Below are the code and all the weights of a small trained network. Each question names an input and a target symbol and asks about switching units off, where a switched-off unit gives its printed mean instead of its output.

import numpy as np


def w(rows, s, z=0):
    codes = np.array(rows[::2]) - 128.0
    scale = np.full(codes.shape[1], s)
    scale[-1] = z or s
    return codes * scale


def norm(h):
    return h / np.sqrt((h * h).mean(-1, keepdims=True) + 1e-5)


def f(y):
    return y / 2 * (1 + np.tanh(0.7978845608 * (y + 0.044715 * y**3)))


def softmax(a):
    e = np.exp(a - a.max(-1, keepdims=True))
    return e / e.sum(-1, keepdims=True)


def log_softmax(a):
    a = a - a.max(-1, keepdims=True)
    return a - np.log(np.exp(a).sum(-1, keepdims=True))


def net(x, mask):
    ids = ['ΘΞΦΨΩαβγδεζημπστ'.index(c) for c in x.split()]
    T = len(ids)
    res = E[ids] + P[:T]
    u = 0
    for l in range(3):
        q, k, v = (norm(res) @ M[l].T for M in (Q, K, V))
        z = softmax(np.where(np.tri(T) > 0, q @ k.T / 4**0.5, -1e9)) @ v
        res = res + np.where(mask[u], z, O[l][:, -1]) @ O[l][:, :-1]
        u += 1
        y = f(norm(res) @ A[l][:, :-1].T + A[l][:, -1])
        res = res + np.where(mask[u : u + 4], y, B[l][:, -1]) @ B[l][:, :-1]
        u += 4
    return log_softmax(norm(res)[-1] @ U[:, :-1].T + U[:, -1])


Q, K, V, O, A, B = {}, {}, {}, {}, {}, {}
E = w([
[177,140,75,110,34,140,137,27,110,175,171,208],'Θ',
[197,120,92,88,82,142,140,89,100,131,186,97],'Ξ',
[78,121,72,126,98,166,135,61,88,143,123,158],'Φ',
[94,183,93,83,167,156,112,38,107,111,113,139],'Ψ',
[77,86,123,202,163,47,203,187,150,118,149,196],'Ω',
[148,97,163,112,172,129,136,132,123,98,114,187],'α',
[144,120,181,203,150,136,111,115,117,72,50,209],'β',
[117,106,102,40,157,123,56,123,133,195,147,148],'γ',
[54,101,154,120,156,126,118,74,73,120,162,84],'δ',
[98,160,170,148,103,102,147,141,44,133,202,227],'ε',
[124,157,207,130,154,104,189,124,192,59,143,91],'ζ',
[173,103,77,54,49,80,59,193,160,132,138,190],'η',
[123,184,133,209,251,147,134,196,131,54,131,116],'μ',
[92,211,130,169,207,194,105,27,162,79,169,64],'π',
[128,108,194,131,121,47,117,82,110,132,211,142],'σ',
[115,86,207,229,16,175,58,101,103,147,147,96],'τ',
],0.019)
P = w([
[85,79,112,117,129,151,95,134,128,103,152,107],'0',
[155,143,96,129,125,120,171,119,109,146,113,170],'1',
[158,94,177,111,180,185,163,149,190,136,112,108],'2',
[80,137,92,148,138,154,3,114,185,79,202,214],'3',
[149,171,100,140,125,93,141,137,102,160,131,122],'4',
[162,102,168,114,180,193,161,146,164,122,109,108],'5',
[70,144,107,148,129,144,87,97,190,61,176,213],'6',
[142,172,107,161,125,75,113,140,128,206,91,115],'7',
[165,100,168,116,181,159,168,136,174,94,104,107],'8',
[60,136,90,160,128,183,55,80,165,86,153,208],'9',
[159,163,97,138,116,94,112,113,125,181,84,127],'10',
],0.017)
Q[0] = w([
[125,181,153,84,102,144,235,165,62,148,1,94],'L0H0',
[76,139,61,207,116,110,20,60,106,34,139,179],'L0H0',
[77,176,109,107,98,152,103,139,193,54,205,198],'L0H0',
[139,221,6,144,77,87,122,156,93,206,94,171],'L0H0',
],0.0065)
K[0] = w([
[63,99,179,75,150,210,115,189,148,65,152,161],'L0H0',
[94,224,150,167,77,24,85,112,106,172,1,88],'L0H0',
[105,213,142,119,194,59,122,183,121,194,115,89],'L0H0',
[123,181,202,155,141,164,50,119,185,133,108,127],'L0H0',
],0.0074)
V[0] = w([
[118,129,143,61,147,61,151,85,155,183,199,137],'L0H0',
[120,162,62,120,116,158,158,102,172,119,108,133],'L0H0',
[155,146,123,155,254,107,122,83,157,67,146,71],'L0H0',
[123,80,61,142,201,142,97,180,58,191,153,148],'L0H0',
],0.007)
O[0] = w([
[131,219,12,61,194,237,167,168,197,191,51,142,222],'L0H0',
[138,50,102,245,80,185,103,133,166,149,121,181,166],'L0H0',
[221,10,17,193,185,158,48,88,119,155,142,106,197],'L0H0',
[156,147,95,201,119,80,37,133,255,40,86,79,253],'L0H0',
],0.0064,0.0022)
A[0] = w([
[209,84,171,118,97,92,133,186,89,193,97,147,81],'L0N0',
[175,68,197,143,91,174,222,193,157,142,104,50,2],'L0N1',
[139,169,221,167,253,154,88,98,171,106,131,188,188],'L0N2',
[210,155,137,55,27,133,113,67,87,163,72,115,81],'L0N3',
],0.0068,0.0028)
B[0] = w([
[138,118,116,52,45,43,176,206,90,116,95,71,145],'L0N0',
[233,107,171,120,163,86,62,115,255,37,165,50,153],'L0N1',
[116,150,116,95,11,140,121,131,21,113,132,118,253],'L0N2',
[133,143,110,231,98,94,230,171,193,157,212,104,188],'L0N3',
],0.0098,0.0072)
Q[1] = w([
[149,231,80,152,157,99,76,138,111,183,157,169],'L1H0',
[126,90,73,121,109,60,253,178,132,193,148,167],'L1H0',
[46,84,70,162,69,210,76,39,97,127,223,212],'L1H0',
[188,80,212,126,246,154,221,119,13,209,9,3],'L1H0',
],0.0064)
K[1] = w([
[80,151,135,192,109,141,82,115,137,178,131,183],'L1H0',
[78,63,83,70,133,111,115,147,167,122,215,186],'L1H0',
[91,124,81,164,107,156,88,92,70,235,102,123],'L1H0',
[122,83,174,76,176,254,120,62,195,12,177,209],'L1H0',
],0.0086)
V[1] = w([
[143,113,77,92,146,78,107,119,159,147,190,253],'L1H0',
[62,109,125,67,100,87,84,88,81,114,85,200],'L1H0',
[176,194,108,107,209,109,126,76,142,102,150,187],'L1H0',
[73,137,220,223,103,190,108,3,111,120,125,134],'L1H0',
],0.0062)
O[1] = w([
[208,175,231,104,85,193,150,125,141,117,32,167,210],'L1H0',
[205,107,161,127,91,146,135,24,151,138,22,148,3],'L1H0',
[124,135,146,177,136,172,168,124,192,190,82,66,135],'L1H0',
[80,121,108,140,117,97,246,2,125,104,142,123,31],'L1H0',
],0.0083,0.0026)
A[1] = w([
[194,201,40,192,92,98,106,43,56,128,31,134,190],'L1N0',
[87,7,114,49,163,200,130,78,213,194,102,196,3],'L1N1',
[45,86,162,133,121,178,143,89,188,48,75,142,126],'L1N2',
[109,44,202,3,142,130,110,125,121,44,135,117,18],'L1N3',
],0.0069,0.0039)
B[1] = w([
[142,153,134,108,160,23,110,159,71,188,127,189,253],'L1N0',
[140,105,255,225,178,146,124,78,59,218,242,160,136],'L1N1',
[152,240,99,139,192,92,75,29,162,170,90,100,149],'L1N2',
[212,74,122,96,162,72,127,117,82,34,78,188,147],'L1N3',
],0.0094,0.0066)
Q[2] = w([
[152,17,141,123,135,130,255,182,104,178,108,61],'L2H0',
[47,186,147,145,147,54,76,167,126,150,172,168],'L2H0',
[177,143,161,126,136,13,133,180,74,182,163,59],'L2H0',
[97,106,95,54,68,230,65,140,142,87,167,188],'L2H0',
],0.0079)
K[2] = w([
[111,71,150,124,148,254,145,89,181,42,182,198],'L2H0',
[112,150,173,160,120,119,108,163,107,128,107,66],'L2H0',
[141,240,119,167,139,178,82,114,69,10,158,86],'L2H0',
[103,74,132,149,37,95,158,169,137,212,153,138],'L2H0',
],0.0079)
V[2] = w([
[199,162,113,106,146,148,163,158,51,31,100,85],'L2H0',
[115,101,254,103,136,100,39,103,153,139,168,123],'L2H0',
[169,64,122,118,86,106,142,175,181,63,103,177],'L2H0',
[208,185,98,56,83,107,109,59,133,80,162,27],'L2H0',
],0.0072)
O[2] = w([
[208,195,164,187,176,60,101,217,79,187,205,194,252],'L2H0',
[133,94,191,49,84,102,147,162,222,187,121,118,38],'L2H0',
[152,111,127,141,131,230,164,182,53,46,154,193,130],'L2H0',
[45,157,31,129,130,120,127,188,98,228,254,165,215],'L2H0',
],0.0098,0.0028)
A[2] = w([
[138,69,210,107,63,143,165,254,172,126,149,166,105],'L2N0',
[57,210,147,129,136,112,68,155,48,148,52,190,141],'L2N1',
[67,164,142,149,99,178,86,65,146,99,114,196,3],'L2N2',
[213,168,129,141,86,129,181,157,152,209,21,155,121],'L2N3',
],0.0089,0.0042)
B[2] = w([
[81,99,152,150,44,98,190,45,139,200,62,64,200],'L2N0',
[190,47,129,134,104,121,163,155,190,197,176,95,254],'L2N1',
[131,224,159,107,172,125,188,78,86,86,150,79,159],'L2N2',
[79,105,86,112,151,113,140,125,218,121,202,244,213],'L2N3',
],0.011,0.0077)
U = w([
[127,232,87,149,104,178,239,120,72,122,108,116,133],'Θ',
[22,173,123,127,141,171,89,243,75,134,162,156,204],'Ξ',
[64,203,206,193,68,54,168,143,90,151,68,80,230],'Φ',
[114,161,173,202,196,140,131,88,159,185,107,122,135],'Ψ',
[196,123,117,126,117,156,132,145,103,48,54,158,252],'Ω',
[255,166,139,188,156,68,85,192,110,147,106,168,32],'α',
[155,115,169,131,44,72,129,102,66,85,150,142,38],'β',
[109,173,107,91,56,117,46,191,188,137,46,128,181],'γ',
[130,158,12,84,130,78,92,117,89,192,57,89,115],'δ',
[147,209,228,62,189,53,142,167,186,103,172,149,71],'ε',
[119,71,238,124,193,187,179,135,104,162,182,176,151],'ζ',
[159,137,158,111,25,174,163,172,64,149,122,152,87],'η',
[113,66,113,231,84,98,20,112,186,76,157,129,34],'μ',
[94,46,59,232,111,192,191,76,156,113,115,177,103],'π',
[188,97,110,86,191,182,171,163,216,165,142,86,154],'σ',
[28,92,134,67,119,95,155,115,106,64,167,145,117],'τ',
],0.0076,0.0035)

Each question gives the input, a string of symbols that net reads in full, and the target symbol t.
The units are the heads (4 rows each of Q, K, V and O) and the neurons (one row each of A and B). Each row of codes is followed by its name. A weight is (code - 128) times the scale printed after its matrix; where a second scale follows, it is the last column's (O, A, B and U).
mask holds one flag per unit, layer by layer, with each layer's heads first. A switched-off unit (its flag False) gives its mean, the last column of its rows in O or B, instead of its output. The means were averaged over made-up inputs and are rounded, as every weight is.
A unit's drop is (log p(t) with every unit on - log p(t) with that unit switched off) / (log p(t) with every unit on - log p(t) with every unit switched off).
The circuit of an input: a set's keep is (log p(t) with only the set's units on - log p(t) with every unit switched off) / (log p(t) with every unit on - log p(t) with every unit switched off). Starting from the 12 units with the biggest drops (on a tie, the unit counted first), units are removed one at a time, each time the one whose removal leaves the highest keep (on an exact tie, the one counted first), for as long as the keep stays at least 0.8.
circuit, biggest first: the units of the circuit, biggest drop first
unit that matters most: the unit with the biggest drop
k most important neurons: the k neurons with the biggest drops, biggest first
top k neurons in layer l: the k neurons of layer l with the biggest drops, biggest first
input τ Ξ δ Ξ Ξ Φ Θ, target Ξ: circuit, biggest first -> L1H0; L2H0
input μ τ π Θ, target τ: unit that matters most -> L1H0
input Ξ γ τ γ, target γ: top 2 neurons in layer 0 -> L0N1; L0N2
input Ξ σ Ξ Ξ, target σ: circuit, biggest first -> L0H0; L0N2
input Ω Ξ μ Ω Ψ Φ, target Ψ: 2 most important neurons -> L1N2; L1N1
input Ψ α μ μ Ψ τ α, target Ψ: circuit, biggest first -> L1H0; L1N2
input τ ε τ Ψ Ξ β Ξ Θ Ξ Ψ, target Θ: 2 most important neurons -> L2N2; L0N3
input Ω τ Ψ μ α Θ, target π: top 2 neurons in layer 1 -> L1N0; L1N2
input Ξ Ξ β μ Ξ Ω π, target Ξ: circuit, biggest first -> L1H0; L0N2
input ε Φ Ξ Ξ Θ Ξ Ξ α Ω, target Φ: circuit, biggest first -> L2N0; L2N1
input τ μ η Ξ Θ Ξ Θ β Ψ, target δ: circuit, biggest first -> L1N0; L0N2; L0N3
input β Ξ μ δ Ω Ξ Ω Ω Ξ Ξ, target Ω: circuit, biggest first -> L2H0; L1H0
input Ξ δ μ Ω τ Ξ Ω ζ Ω Ξ, target ζ: circuit, biggest first -> L0H0; L1N1; L0N2
input Ξ Ξ ε, target η: 2 most important neurons -> L0N2; L0N3
input Ξ ε Ξ μ γ π, target Θ: circuit, biggest first -> L0N2
input β μ Ξ μ Ξ Ξ β, target Ξ: 4 most important neurons -> L0N0; L0N2; L0N3; L2N0
input Ξ π Ω μ γ γ Ω Ξ τ δ, target Ξ: circuit, biggest first -> L1H0; L0H0
input Ψ Φ ζ Ψ Ξ ζ γ π β Ξ, target π: circuit, biggest first -> L0H0; L1H0
input δ Ξ π Ξ γ Ξ μ γ μ ζ, target γ: circuit, biggest first -> L1H0; L2H0
input Ξ γ Ω α σ Ω η Ξ α, target Ω: top 2 neurons in layer 1 -> L1N3; L1N0
input π γ Ω, target Φ: top 3 neurons in layer 2 -> L2N0; L2N1; L2N3
input Ω μ Ψ ε μ μ Ψ, target μ: circuit, biggest first -> L0H0
input μ γ Θ, target π: 3 most important neurons -> L2N3; L0N3; L2N0
input π Ω Ω Ω, target Ω: circuit, biggest first -> L2H0; L1H0
input Θ Ξ Ξ Ξ Ξ μ ε Θ γ, target ζ: 2 most important neurons -> L1N1; L0N3
input Θ Φ Ξ μ Ω τ, target μ: 3 most important neurons -> L0N1; L1N0; L0N3
input Ψ δ Ξ ε π γ Ω, target π: unit that matters most -> L0H0
input σ μ Ξ β Ξ μ, target Ξ: 2 most important neurons -> L1N0; L0N2
input Φ π ε σ Ξ Ξ β, target Ξ: 2 most important neurons -> L0N3; L0N2
